Below are the code and all the weights of a small trained network. Each question names an input and a class and asks about switching units off, where a switched-off unit gives its printed mean instead of its output.

import numpy as np


def w(rows, s, z=0):
    codes = np.array(rows[::2]) - 128.0
    scale = np.full(codes.shape[1], s)
    scale[-1] = z or s
    return codes * scale


def f(y):
    return y / 2 * (1 + np.tanh(0.7978845608 * (y + 0.044715 * y**3)))


def log_softmax(a):
    a = a - a.max(-1, keepdims=True)
    return a - np.log(np.exp(a).sum(-1, keepdims=True))


def net(x, mask):
    res = np.array(x, float).reshape(1, 6) / 4 @ E
    y = f(res @ A[0][:, :-1].T + A[0][:, -1])
    res = res + np.where(mask, y, B[0][:, -1]) @ B[0][:, :-1]
    return log_softmax(res[-1] @ U[:, :-1].T + U[:, -1])


A, B = {}, {}
E = w([
[192,76,75,145,175,180,64,115,136],'x0',
[177,109,121,196,2,115,74,189,163],'x1',
[111,54,203,36,62,136,102,172,55],'x2',
[120,162,155,105,144,129,150,123,120],'x3',
[92,133,90,66,166,49,105,193,150],'x4',
[161,75,105,83,121,62,96,214,172],'x5',
],0.0097)
A[0] = w([
[168,133,108,182,56,165,97,125,148,224],'neuron 0',
[207,85,107,136,56,147,74,177,117,143],'neuron 1',
[79,143,163,73,135,83,137,153,103,203],'neuron 2',
[122,125,83,114,255,129,142,75,135,252],'neuron 3',
[142,72,119,110,74,111,50,174,147,104],'neuron 4',
[108,145,111,100,141,58,132,118,125,85],'neuron 5',
[134,83,116,147,115,133,167,146,112,124],'neuron 6',
[89,127,195,101,107,156,135,88,81,108],'neuron 7',
[58,109,209,73,112,167,156,91,29,136],'neuron 8',
[102,169,104,96,144,71,126,147,152,168],'neuron 9',
[150,120,101,145,192,146,115,91,144,71],'neuron 10',
[169,62,141,139,92,90,34,243,114,116],'neuron 11',
[70,163,99,58,117,1,174,219,164,87],'neuron 12',
[178,106,153,107,110,132,147,125,137,75],'neuron 13',
[160,83,95,153,125,128,82,148,123,125],'neuron 14',
[73,153,185,78,97,136,110,123,78,102],'neuron 15',
[149,143,63,143,242,184,144,90,139,110],'neuron 16',
],0.0082,0.0028)
B[0] = w([
[197,202,120,140,11,138,195,81,243,204],'neuron 0',
[190,200,77,54,6,37,163,159,169,220],'neuron 1',
[64,2,209,184,152,125,178,143,87,188],'neuron 2',
[148,76,63,52,245,181,51,61,74,244],'neuron 3',
[151,127,82,29,79,64,95,223,150,210],'neuron 4',
[147,77,148,184,165,127,85,99,145,157],'neuron 5',
[114,191,139,106,104,169,142,174,106,134],'neuron 6',
[153,96,145,114,53,154,209,103,83,180],'neuron 7',
[57,116,209,64,90,200,227,79,27,222],'neuron 8',
[87,91,164,140,214,149,25,181,116,183],'neuron 9',
[152,160,59,130,158,118,84,112,142,170],'neuron 10',
[220,198,167,28,139,26,71,221,149,248],'neuron 11',
[15,29,196,248,219,56,26,230,171,243],'neuron 12',
[127,118,93,92,70,161,142,136,152,136],'neuron 13',
[175,176,44,62,140,130,144,138,144,171],'neuron 14',
[93,62,173,86,131,173,181,144,110,174],'neuron 15',
[163,158,43,96,193,138,14,1,156,228],'neuron 16',
],0.0054,0.011)
U = w([
[155,143,60,112,197,154,88,33,123,253],'0',
[112,78,180,84,95,165,192,87,45,123],'1',
[175,154,127,48,63,88,123,178,150,59],'2',
[92,71,171,182,159,83,99,178,134,93],'3',
[158,202,132,254,39,147,178,54,167,61],'4',
],0.0094,0.0017)

Each question gives the input, the list of numbers given to net, and the class t.
The units are the neurons (one row each of A and B). Each row of codes is followed by its name. A weight is (code - 128) times the scale printed after its matrix; where a second scale follows, it is the last column's (A, B and U).
mask holds one flag per neuron, in row order. A switched-off neuron (its flag False) gives its mean, the last column of its row in B, instead of its output. The means were averaged over made-up inputs and are rounded, as every weight is.
A unit's drop is (log p(t) with every unit on - log p(t) with that unit switched off) / (log p(t) with every unit on - log p(t) with every unit switched off).
The circuit of an input: a set's keep is (log p(t) with only the set's units on - log p(t) with every unit switched off) / (log p(t) with every unit on - log p(t) with every unit switched off). Starting from the 12 units with the biggest drops (on a tie, the unit counted first), units are removed one at a time, each time the one whose removal leaves the highest keep (on an exact tie, the one counted first), for as long as the keep stays at least 0.8.
units of the circuit, in order: the units of the circuit, biggest drop first
unit that matters most: the unit with the biggest drop
k most important neurons: the k neurons with the biggest drops, biggest first
drop when u is switched off: that unit's drop, to one decimal
input [-4,2,8,-3,0,-2], class 1: unit that matters most => neuron 8
input [1,7,6,3,-7,-7], class 4: 4 most important neurons => neuron 0; neuron 3; neuron 1; neuron 2
input [4,-2,1,-8,-3,2], class 2: 2 most important neurons => neuron 3; neuron 1
input [1,-2,0,-1,-8,-3], class 4: units of the circuit, in order => neuron 3; neuron 9; neuron 11
input [-4,7,4,6,5,-6], class 1: 2 most important neurons => neuron 8; neuron 15
input [7,-1,5,-5,1,-6], class 1: units of the circuit, in order => neuron 8; neuron 16
input [2,-3,-1,5,-1,7], class 3: units of the circuit, in order => neuron 0; neuron 1
input [7,4,-5,6,-4,1], class 4: 2 most important neurons => neuron 0; neuron 3
input [2,7,-7,3,4,-4], class 4: drop when neuron 0 is switched off => 0.1
input [-8,-5,2,-7,5,6], class 3: drop when neuron 10 is switched off => 0.0
input [0,-4,6,-7,6,-4], class 1: drop when neuron 8 is switched off => 0.1
